Below is a small trained network, with its code and all its weights. Each question gives an input and a target symbol and asks what happens when units are switched off, that is, made to give their printed mean instead of their output.

import numpy as np


def w(rows, s, z=0):
    codes = np.array(rows[::2]) - 128.0
    scale = np.full(codes.shape[1], s)
    scale[-1] = z or s
    return codes * scale


def f(y):
    return np.maximum(y, 0)


def softmax(a):
    e = np.exp(a - a.max(-1, keepdims=True))
    return e / e.sum(-1, keepdims=True)


def log_softmax(a):
    a = a - a.max(-1, keepdims=True)
    return a - np.log(np.exp(a).sum(-1, keepdims=True))


def net(x, mask):
    ids = ['βγετφω'.index(c) for c in x.split()]
    T = len(ids)
    res = E[ids] + P[:T]
    u = 0
    for l in range(2):
        q, k, v = (res @ M[l].T for M in (Q, K, V))
        z = softmax(np.where(np.tri(T) > 0, q @ k.T / 2**0.5, -1e9)) @ v
        res = res + np.where(mask[u], z, O[l][:, -1]) @ O[l][:, :-1]
        u += 1
        y = f(res @ A[l][:, :-1].T + A[l][:, -1])
        res = res + np.where(mask[u : u + 8], y, B[l][:, -1]) @ B[l][:, :-1]
        u += 8
    return log_softmax(res[-1] @ U[:, :-1].T + U[:, -1])


Q, K, V, O, A, B = {}, {}, {}, {}, {}, {}
E = w([
[168,155,184,203,139,130,92,207,86,130,122],'β',
[55,166,79,181,132,242,29,208,158,136,76],'γ',
[92,160,1,64,62,108,72,102,99,185,114],'ε',
[172,84,158,116,207,129,141,159,100,75,29],'τ',
[228,124,156,151,124,199,115,38,91,108,103],'φ',
[116,154,167,127,103,202,104,173,100,21,200],'ω',
],0.009)
P = w([
[133,112,149,135,176,171,208,193,116,110,151],'0',
[52,166,163,77,195,60,3,95,119,121,142],'1',
[44,147,201,114,166,160,122,109,103,118,92],'2',
[186,76,144,100,44,182,171,217,190,87,96],'3',
[173,145,117,123,141,114,109,157,157,58,126],'4',
[150,156,104,110,216,158,106,136,95,90,155],'5',
],0.0052)
Q[0] = w([
[24,122,147,53,174,98,133,236,97,3,112],'L0H1',
[248,157,133,142,168,233,9,174,94,9,57],'L0H1',
],0.011)
K[0] = w([
[62,123,113,96,176,124,188,143,105,83,154],'L0H1',
[63,150,1,103,94,110,111,123,122,214,112],'L0H1',
],0.017)
V[0] = w([
[185,132,150,41,126,2,174,135,51,37,186],'L0H1',
[46,106,3,104,118,99,150,205,179,165,155],'L0H1',
],0.009)
O[0] = w([
[103,147,65,135,224,165,181,182,208,122,167,2],'L0H1',
[153,109,122,92,173,194,161,165,2,116,127,153],'L0H1',
],0.0073,0.0025)
A[0] = w([
[113,146,144,229,145,113,184,178,164,205,165,2],'L0N1',
[120,89,152,145,158,94,134,191,176,118,37,241],'L0N2',
[186,156,82,109,101,190,155,210,160,107,137,218],'L0N3',
[228,137,143,194,152,179,135,2,209,142,172,50],'L0N4',
[112,165,153,201,142,62,18,155,187,178,130,214],'L0N5',
[95,127,157,141,185,90,145,160,224,28,141,100],'L0N6',
[30,194,179,140,102,137,150,166,172,96,215,100],'L0N7',
[156,184,120,239,99,54,131,221,146,185,141,101],'L0N8',
],0.0084,0.00056)
B[0] = w([
[203,197,138,219,86,38,12,117,154,120,126,153],'L0N1',
[77,144,59,174,94,124,171,180,158,167,45,219],'L0N2',
[181,103,63,126,106,129,181,77,198,168,198,223],'L0N3',
[68,205,142,104,60,50,228,136,140,16,158,171],'L0N4',
[209,223,128,235,195,160,175,114,78,106,132,225],'L0N5',
[53,1,170,85,162,54,89,223,193,97,126,255],'L0N6',
[141,59,198,65,141,242,48,63,185,154,169,204],'L0N7',
[243,64,134,225,117,194,79,185,111,178,91,163],'L0N8',
],0.0064,0.0047)
Q[1] = w([
[174,167,104,152,186,117,26,141,61,44,116],'L1H1',
[29,172,135,94,251,124,122,64,64,183,164],'L1H1',
],0.013)
K[1] = w([
[91,126,154,141,29,227,158,132,137,159,56],'L1H1',
[249,56,66,102,36,130,220,181,176,143,167],'L1H1',
],0.012)
V[1] = w([
[78,163,35,110,121,141,121,56,133,186,63],'L1H1',
[122,97,144,158,184,80,188,135,115,152,11],'L1H1',
],0.011)
O[1] = w([
[199,83,93,70,140,128,1,139,122,106,56,1],'L1H1',
[152,237,172,46,114,181,155,154,129,212,144,142],'L1H1',
],0.0062,0.0081)
A[1] = w([
[118,115,31,88,150,184,51,108,121,127,103,217],'L1N1',
[171,162,136,59,137,139,112,107,95,210,112,16],'L1N2',
[143,188,68,86,118,157,171,138,6,198,105,112],'L1N3',
[98,124,74,128,171,143,206,151,90,128,112,251],'L1N4',
[117,93,94,160,87,140,131,56,9,140,170,157],'L1N5',
[7,141,70,77,69,45,2,66,170,184,107,74],'L1N6',
[166,129,21,125,101,102,119,65,170,159,144,113],'L1N7',
[156,101,131,199,159,92,143,149,170,164,162,44],'L1N8',
],0.0086,0.0012)
B[1] = w([
[122,143,198,115,90,65,127,119,95,117,112,207],'L1N1',
[90,72,140,121,202,162,102,152,129,125,115,197],'L1N2',
[112,90,137,143,67,139,107,86,161,64,200,249],'L1N3',
[123,153,82,122,146,93,143,94,137,176,109,230],'L1N4',
[106,176,116,114,135,99,119,177,142,166,49,250],'L1N5',
[255,79,139,123,205,64,178,144,177,115,180,164],'L1N6',
[154,122,201,128,176,134,77,177,101,121,101,164],'L1N7',
[157,110,66,73,113,177,79,104,81,140,92,254],'L1N8',
],0.01,0.0065)
U = w([
[127,245,156,129,62,75,255,84,128,72,168,105],'β',
[188,145,166,85,173,46,149,146,145,101,156,6],'γ',
[78,137,224,49,69,92,74,184,59,60,33,182],'ε',
[84,104,175,42,133,201,125,124,188,69,216,128],'τ',
[210,186,127,209,160,192,130,163,120,144,125,96],'φ',
[45,164,90,87,216,87,218,217,164,156,19,212],'ω',
],0.0032,0.0011)

Each question gives the input, a string of symbols that net reads in full, and the target symbol t.
The units are the heads (2 rows each of Q, K, V and O) and the neurons (one row each of A and B). Each row of codes is followed by its name. A weight is (code - 128) times the scale printed after its matrix; where a second scale follows, it is the last column's (O, A, B and U).
mask holds one flag per unit, layer by layer, with each layer's heads first. A switched-off unit (its flag False) gives its mean, the last column of its rows in O or B, instead of its output. The means were averaged over made-up inputs and are rounded, as every weight is.
A unit's drop is (log p(t) with every unit on - log p(t) with that unit switched off) / (log p(t) with every unit on - log p(t) with every unit switched off).
The circuit of an input: a set's keep is (log p(t) with only the set's units on - log p(t) with every unit switched off) / (log p(t) with every unit on - log p(t) with every unit switched off). Starting from the 12 units with the biggest drops (on a tie, the unit counted first), units are removed one at a time, each time the one whose removal leaves the highest keep (on an exact tie, the one counted first), for as long as the keep stays at least 0.8.
units of the circuit, in order: the units of the circuit, biggest drop first
most important unit: the unit with the biggest drop
top k neurons: the k neurons with the biggest drops, biggest first
top k neurons in layer l: the k neurons of layer l with the biggest drops, biggest first
input β τ τ τ τ, target ω: top 3 neurons in layer 0 -> [L0N6 L0N2 L0N7]
input β ω φ ω ε φ, target ω: top 3 neurons -> [L1N5 L0N1 L0N7]
input ω ε β φ, target ε: most important unit -> L1H1
input β β β ω β β, target φ: top 3 neurons in layer 0 -> [L0N8 L0N5 L0N1]
input ε β τ τ, target β: top 3 neurons -> [L0N2 L1N3 L0N3]
input φ φ β ε, target φ: top 3 neurons in layer 0 -> [L0N8 L0N5 L0N6]
input τ ε ε ω γ ω, target ω: top 3 neurons -> [L1N5 L1N3 L0N6]
input ε ω β τ τ, target β: top 2 neurons -> [L1N3 L0N3]
input τ φ φ τ ω, target τ: units of the circuit, in order -> [L0N7 L0H1 L1N5]
input γ β ε, target γ: top 2 neurons -> [L1N6 L0N8]
input ε τ φ ω, target τ: top 2 neurons in layer 1 -> [L1N3 L1N2]
input β ε γ, target β: top 2 neurons -> [L0N8 L1N3]
input ε τ β φ, target τ: top 3 neurons -> [L1N3 L0N3 L1N2]
input γ ω ω β, target ε: units of the circuit, in order -> [L0H1]
input ω ω τ ε β, target τ: top 2 neurons -> [L0N2 L1N3]
input β ω ε τ ω γ, target τ: top 2 neurons -> [L0N2 L1N3]
input β φ ε, target β: top 3 neurons -> [L0N8 L0N5 L0N3]
input τ φ τ τ τ, target ω: top 2 neurons in layer 0 -> [L0N2 L0N6]
input ε τ τ ω γ, target τ: top 2 neurons -> [L0N3 L1N3]
input τ γ ε, target τ: top 4 neurons -> [L1N3 L0N2 L1N2 L0N6]
input ω φ φ, target β: top 2 neurons -> [L0N4 L0N5]
input γ τ ε τ, target τ: top 4 neurons in layer 1 -> [L1N3 L1N5 L1N2 L1N1]
input ε τ ε, target γ: top neuron in layer 1 -> [L1N6]
input φ ω ε, target φ: top 2 neurons in layer 0 -> [L0N5 L0N6]
input β φ τ τ ε β, target τ: top 2 neurons in layer 0 -> [L0N2 L0N1]
